Below are the code and all the weights of a small trained network. Each question names an input and a target symbol and asks about switching units off, where a switched-off unit gives its printed mean instead of its output.

import numpy as np


def w(rows, s, z=0):
    codes = np.array(rows[::2]) - 128.0
    scale = np.full(codes.shape[1], s)
    scale[-1] = z or s
    return codes * scale


def f(y):
    return y / 2 * (1 + np.tanh(0.7978845608 * (y + 0.044715 * y**3)))


def softmax(a):
    e = np.exp(a - a.max(-1, keepdims=True))
    return e / e.sum(-1, keepdims=True)


def log_softmax(a):
    a = a - a.max(-1, keepdims=True)
    return a - np.log(np.exp(a).sum(-1, keepdims=True))


def net(x, mask):
    ids = ['ΞΠαβγδεζηθμστφψω'.index(c) for c in x.split()]
    T = len(ids)
    res = E[ids] + P[:T]
    u = 0
    for l in range(3):
        q, k, v = (res @ M[l].T for M in (Q, K, V))
        z = softmax(np.where(np.tri(T) > 0, q @ k.T / 3**0.5, -1e9)) @ v
        res = res + np.where(mask[u], z, O[l][:, -1]) @ O[l][:, :-1]
        u += 1
        y = f(res @ A[l][:, :-1].T + A[l][:, -1])
        res = res + np.where(mask[u : u + 4], y, B[l][:, -1]) @ B[l][:, :-1]
        u += 4
    return log_softmax(res[-1] @ U[:, :-1].T + U[:, -1])


Q, K, V, O, A, B = {}, {}, {}, {}, {}, {}
E = w([
[136,254,112,132,106],'Ξ',
[100,137,215,93,162],'Π',
[118,140,138,108,127],'α',
[105,95,199,93,143],'β',
[140,164,54,104,92],'γ',
[127,211,188,102,140],'δ',
[130,106,116,91,82],'ε',
[255,124,102,187,245],'ζ',
[143,204,137,96,103],'η',
[125,106,194,73,148],'θ',
[132,108,153,91,116],'μ',
[152,148,150,76,105],'σ',
[142,136,118,94,108],'τ',
[97,155,133,113,148],'φ',
[98,109,173,107,153],'ψ',
[143,190,78,119,86],'ω',
],0.017)
P = w([
[55,122,74,141,147],'0',
[81,142,197,194,125],'1',
[115,126,118,225,87],'2',
[72,124,102,181,105],'3',
[152,164,92,15,186],'4',
[248,163,230,48,153],'5',
],0.013)
Q[0] = w([
[5,95,77,245,38],'L0H0',
[77,117,232,160,190],'L0H0',
[254,95,233,192,110],'L0H0',
],0.0082)
K[0] = w([
[65,136,87,60,113],'L0H0',
[178,119,104,159,246],'L0H0',
[201,77,66,227,124],'L0H0',
],0.014)
V[0] = w([
[108,171,210,66,125],'L0H0',
[102,238,143,141,130],'L0H0',
[125,247,103,124,122],'L0H0',
],0.011)
O[0] = w([
[224,206,197,220,4,222],'L0H0',
[221,153,8,254,96,255],'L0H0',
[201,105,38,159,185,180],'L0H0',
],0.0071,0.0041)
A[0] = w([
[208,99,133,152,185,255],'L0N0',
[167,255,81,104,111,209],'L0N1',
[68,90,96,97,242,127],'L0N2',
[193,53,125,107,89,171],'L0N3',
],0.0076,0.0047)
B[0] = w([
[158,92,158,122,73,212],'L0N0',
[98,67,224,108,147,254],'L0N1',
[120,101,139,193,65,161],'L0N2',
[46,224,245,130,230,144],'L0N3',
],0.011,0.0088)
Q[1] = w([
[249,166,108,88,100],'L1H0',
[110,203,60,114,107],'L1H0',
[77,110,139,159,125],'L1H0',
],0.016)
K[1] = w([
[117,157,121,3,131],'L1H0',
[79,195,78,107,27],'L1H0',
[118,61,127,182,93],'L1H0',
],0.013)
V[1] = w([
[144,172,113,194,189],'L1H0',
[148,206,67,112,224],'L1H0',
[254,99,80,111,166],'L1H0',
],0.0085)
O[1] = w([
[188,158,208,250,89,109],'L1H0',
[76,47,126,193,20,10],'L1H0',
[108,2,238,95,184,99],'L1H0',
],0.0085,0.013)
A[1] = w([
[59,189,141,91,80,2],'L1N0',
[202,195,255,140,181,158],'L1N1',
[52,140,50,162,133,24],'L1N2',
[125,64,114,104,144,229],'L1N3',
],0.0071,0.0067)
B[1] = w([
[91,60,205,181,211,127],'L1N0',
[114,111,42,104,132,250],'L1N1',
[6,179,184,195,181,127],'L1N2',
[105,106,104,119,81,145],'L1N3',
],0.011,0.023)
Q[2] = w([
[150,161,135,190,99],'L2H0',
[80,119,7,161,65],'L2H0',
[88,148,64,163,191],'L2H0',
],0.015)
K[2] = w([
[89,136,121,84,119],'L2H0',
[2,78,121,131,163],'L2H0',
[113,42,140,128,112],'L2H0',
],0.018)
V[2] = w([
[196,120,178,11,97],'L2H0',
[153,113,60,224,40],'L2H0',
[207,171,194,196,197],'L2H0',
],0.012)
O[2] = w([
[41,126,17,245,51,2],'L2H0',
[240,59,155,96,89,217],'L2H0',
[193,229,105,211,209,68],'L2H0',
],0.011,0.0079)
A[2] = w([
[125,121,195,99,112,30],'L2N0',
[94,124,165,244,128,36],'L2N1',
[219,92,109,82,212,119],'L2N2',
[147,2,155,178,137,6],'L2N3',
],0.0089,0.012)
B[2] = w([
[127,92,30,174,237,139],'L2N0',
[93,230,246,91,50,128],'L2N1',
[88,147,133,195,101,253],'L2N2',
[59,227,153,154,111,142],'L2N3',
],0.011,0.031)
U = w([
[175,101,23,192,252,73],'Ξ',
[119,15,142,157,179,176],'Π',
[199,25,94,50,59,150],'α',
[167,8,18,160,115,172],'β',
[102,107,52,135,53,143],'γ',
[155,212,251,108,185,2],'δ',
[103,219,140,130,180,36],'ε',
[75,128,169,223,119,127],'ζ',
[224,233,99,112,20,184],'η',
[114,72,194,136,2,124],'θ',
[163,103,103,84,228,112],'μ',
[108,183,190,30,46,122],'σ',
[217,65,168,91,111,168],'τ',
[108,126,129,164,177,105],'φ',
[233,93,225,166,183,119],'ψ',
[79,176,82,138,116,83],'ω',
],0.0076,0.0072)

Each question gives the input, a string of symbols that net reads in full, and the target symbol t.
The units are the heads (3 rows each of Q, K, V and O) and the neurons (one row each of A and B). Each row of codes is followed by its name. A weight is (code - 128) times the scale printed after its matrix; where a second scale follows, it is the last column's (O, A, B and U).
mask holds one flag per unit, layer by layer, with each layer's heads first. A switched-off unit (its flag False) gives its mean, the last column of its rows in O or B, instead of its output. The means were averaged over made-up inputs and are rounded, as every weight is.
A unit's drop is (log p(t) with every unit on - log p(t) with that unit switched off) / (log p(t) with every unit on - log p(t) with every unit switched off).
The circuit of an input: a set's keep is (log p(t) with only the set's units on - log p(t) with every unit switched off) / (log p(t) with every unit on - log p(t) with every unit switched off). Starting from the 12 units with the biggest drops (on a tie, the unit counted first), units are removed one at a time, each time the one whose removal leaves the highest keep (on an exact tie, the one counted first), for as long as the keep stays at least 0.8.
circuit, biggest first: the units of the circuit, biggest drop first
most important unit: the unit with the biggest drop
top k neurons: the k neurons with the biggest drops, biggest first
top k neurons in layer l: the k neurons of layer l with the biggest drops, biggest first
input μ μ μ τ ω, target σ: circuit, biggest first => L0N1, L0H0
input τ φ Π, target α: top 2 neurons in layer 0 => L0N1, L0N3
input β Π δ γ γ ε, target Ξ: top 3 neurons => L0N3, L1N1, L0N1
input γ τ μ α τ, target α: circuit, biggest first => L1H0
input Π η γ ψ, target η: circuit, biggest first => L1H0, L0H0
input η φ ω μ, target β: circuit, biggest first => L0H0, L2N3
input Ξ α Π φ, target ζ: circuit, biggest first => L0H0, L1H0, L2N3
input φ γ μ γ, target ψ: top 3 neurons => L1N1, L0N0, L1N2
input ψ Π Π μ ε θ, target η: top 3 neurons in layer 0 => L0N1, L0N3, L0N0
input Π μ Π θ, target η: circuit, biggest first => L1H0, L0H0
input ε Π δ, target μ: top 3 neurons in layer 1 => L1N2, L1N1, L1N0
input ω Π θ, target θ: top 2 neurons in layer 1 => L1N3, L1N2
input μ φ τ, target σ: top 4 neurons => L1N1, L0N1, L0N0, L2N2
input η η θ, target β: most important unit => L1N1
input β α μ ζ, target ζ: circuit, biggest first => L2N3, L1H0
input β ε ζ, target ζ: top 3 neurons => L0N1, L1N3, L2N3
input Ξ Π Π τ, target ζ: top 2 neurons => L2N3, L1N1
input φ δ η τ Π, target Ξ: circuit, biggest first => L0N1, L0H0, L2H0
input α Π β μ β, target η: top 2 neurons => L0N1, L1N3
input η Π η Π α β, target β: circuit, biggest first => L0H0, L2H0
input ζ Π Π, target Π: most important unit => L1N3
input γ μ μ Π, target Π: top 2 neurons => L2N0, L1N2
input σ δ Π Π, target γ: circuit, biggest first => L2H0, L1H0
input Π α τ, target η: top 2 neurons => L1N1, L0N0
input η η ε η, target β: top 2 neurons => L0N1, L1N1
input τ γ σ, target α: circuit, biggest first => L2H0, L2N2
input μ φ Π ψ, target σ: most important unit => L1N1
input η ε Π, target β: top 2 neurons => L0N1, L2N2
input τ Ξ Π ψ γ, target ζ: top 2 neurons => L0N1, L2N2
input ψ τ μ Ξ, target δ: top 3 neurons => L1N1, L0N0, L0N1
